cols: L H P U Q
[-1.33 -6.20  6.88  1.33 -0.68] = nal
[ 6.87 -6.20 -8.88  1.33 -0.68] = Nol
[ 6.87 -0.68 -6.20  1.33 -1.33] = koma
order: [-0.68  1.33  6.88 -6.20 -1.33] : nal
col: [-1.33  6.87] : L
order: [ 6.88  1.33 -0.68 -1.33 -6.20] : nal
step -1: [-0.68] : [-0.69]
order: [-1.33  1.33 -6.20 -0.68  6.87] : koma

cols: B W Z E K
[ 5.01 -0.51  0.05 -0.11  5.21]  Piga
[ 2.36 -4.74  1.34 -4.97  0.04]  Giv
[ 0.61 -4.30  4.09 -4.25  0.06]  gak
[ 0.09 -5.18  1.30  4.88  2.54]  zukan
[ 0.15 -4.05  0.37  3.84  4.55]  fura
[ 5.25 -3.30  0.31 -3.60  0.30]  kosa
[ 5.01 -0.51  0.05 -0.12  5.21]  biz
[ 0.07 -5.16  1.23  4.94  2.57]  lev
[ 0.04 -4.94  2.85  4.74  0.96]  rotin
[ 2.43 -0.98  0.08  0.93  6.95]  Bav
[ 0.00 -5.08  1.11  4.66  2.95]  Doda
[ 0.65 -2.89  0.29  2.74  6.30]  Vimo
col: [0.05 1.34 4.09] : Z
q: [ 0.63 -2.89  0.27  2.74  6.30] : Vimo
q: [ 2.37 -4.74  1.34 -4.97  0.04] : Giv
q: [ 0.05 -4.95  2.87  4.73  0.95] : rotin
rest: [-0.51  0.05 -0.12] : [5.21]
col: [-0.12  4.94  4.74  0.93  4.66  2.74] : E
step +1: [0.08 0.93] : [0.09 0.94]

cols: Y R S C M N A V D X
[ 0.03  0.14  2.15  0.84 -6.02 -0.14 -7.31 -0.38  5.37  2.47]  fogo
[ 0.03  0.14  2.15  0.84 -6.02 -0.14 -7.31 -0.38  5.37  2.00]  ziv
[-0.08  0.20  2.42  1.34 -5.65 -0.07 -6.84 -2.34  4.67  2.58]  sudel
[ 0.36  0.09 -0.69 -1.36  0.78 -0.06  0.88  5.96 -1.12 -1.77]  Mog
[-0.12  0.55  1.30  1.24  1.25  0.26  1.58 -2.90 -3.89  1.48]  rodu
[ 0.07 -0.69 -2.45 -1.63  1.57 -0.22  1.84  2.66  1.75 -2.44]  sare
col: [ 5.37  4.67 -1.12] : D
order: [-1.77  0.36  0.09 -0.69 -1.36  0.78 -0.06  0.88  5.96 -1.12] : Mog

cols: F T G J
[ 1.50  0.91 -2.41 -5.95]  gugi
[-0.43 -1.46 -0.37 -8.74]  lobu
[ 0.91 -2.41  1.49 -5.95]  menap
[-1.27 -1.31 -2.92 -6.25]  Zanuv
[-0.84  0.72 -2.67 -1.00]  Dasik
[ 0.91 -2.41  7.05  0.88]  lanif
[-1.49 -1.79  1.88  7.67]  zuli
[ 3.76 -2.68  1.62  2.93]  fuvar
order: [-2.41  0.91  1.50 -5.95] : gugi
col: [ 1.50 -0.43  0.91 -1.27] : F
col: [-2.41 -0.37  1.49 -2.92 -2.67] : G
q: [-0.84  0.70 -2.67 -1.02] : Dasik
q: [ 3.75 -2.68  1.62  2.97] : fuvar
step -1: [ 1.50  0.91 -2.41] : [ 1.49  0.90 -2.42]
order: [-5.95  1.49 -2.41  0.91] : menap

cols: tef pudir Mef Mufol Rolam tesu Lonun
[ 8.58  5.18 -3.72  1.38 -4.87  8.40 -5.89] : kotig
[ 2.53  4.19  3.92 -1.13  2.94 -2.35 -1.00] : fuge
[-1.60 -5.92  3.40 -3.89 -7.32  7.03  7.59] : ziz
[-2.54  0.38  3.92 -1.14  2.94 -7.50  6.26] : Zepa
rest: [ 3.92 -1.14  2.94] : [-7.50  6.26]
q: [-2.54  0.38  3.93 -1.15  2.93 -7.50  6.26] : Zepa
step +1: [8.58] : [8.59]

cols: rar kude tig gufep til siro
[ 0.64 -0.56 -0.85 -0.25  0.15 -0.72] : Tuto
[-2.02 -0.39  2.87 -1.52  1.58 -0.94] : gug
[ 0.25  1.40  2.41  0.96 -0.91 -1.37] : zaz
[ 0.91 -0.43 -3.15  0.52  1.07  0.56] : vomeg
[ 3.15 -0.72 -2.71  0.00  1.68  0.76] : zates
[-2.02 -0.39  2.87 -1.52  0.26 -0.20] : sir
[ 6.42  0.31  0.89 -1.49 -2.95  0.57] : Povim
[-0.66 -1.58 -0.37 -0.47 -1.77  2.37] : Lof
[-1.60 -2.28 -0.67 -0.05 -1.91  1.34] : Visu
[-1.13 -2.72 -1.99 -1.10 -0.56  3.01] : Dak
[-1.23 -0.08 -0.02  0.20  1.39 -0.31] : pezom
[ 0.29 -0.08 -2.10 -0.70  0.72 -0.61] : kiraz
step +1: [-0.02] : [-0.01]
step -1: [ 1.40  2.41  0.96 -0.91] : [ 1.39  2.40  0.95 -0.92]

cols: kigof bofin korok Roz kebo Dovi Bobur kib
[ 4.31  1.24  1.75  0.57 -7.15  2.37  2.13 -3.95] = fime
[ 0.57 -7.15 -3.95  2.37  1.24  1.74  2.13  4.31] = linub
[ 1.46  4.81  0.24  4.07 -0.97 -2.49 -2.52 -3.43] = Reviv
q: [ 4.30  1.23  1.75  0.57 -7.16  2.36  2.12 -3.97] : fime
order: [ 2.13 -3.95  4.31  1.24  1.75  0.57 -7.15  2.37] : fime

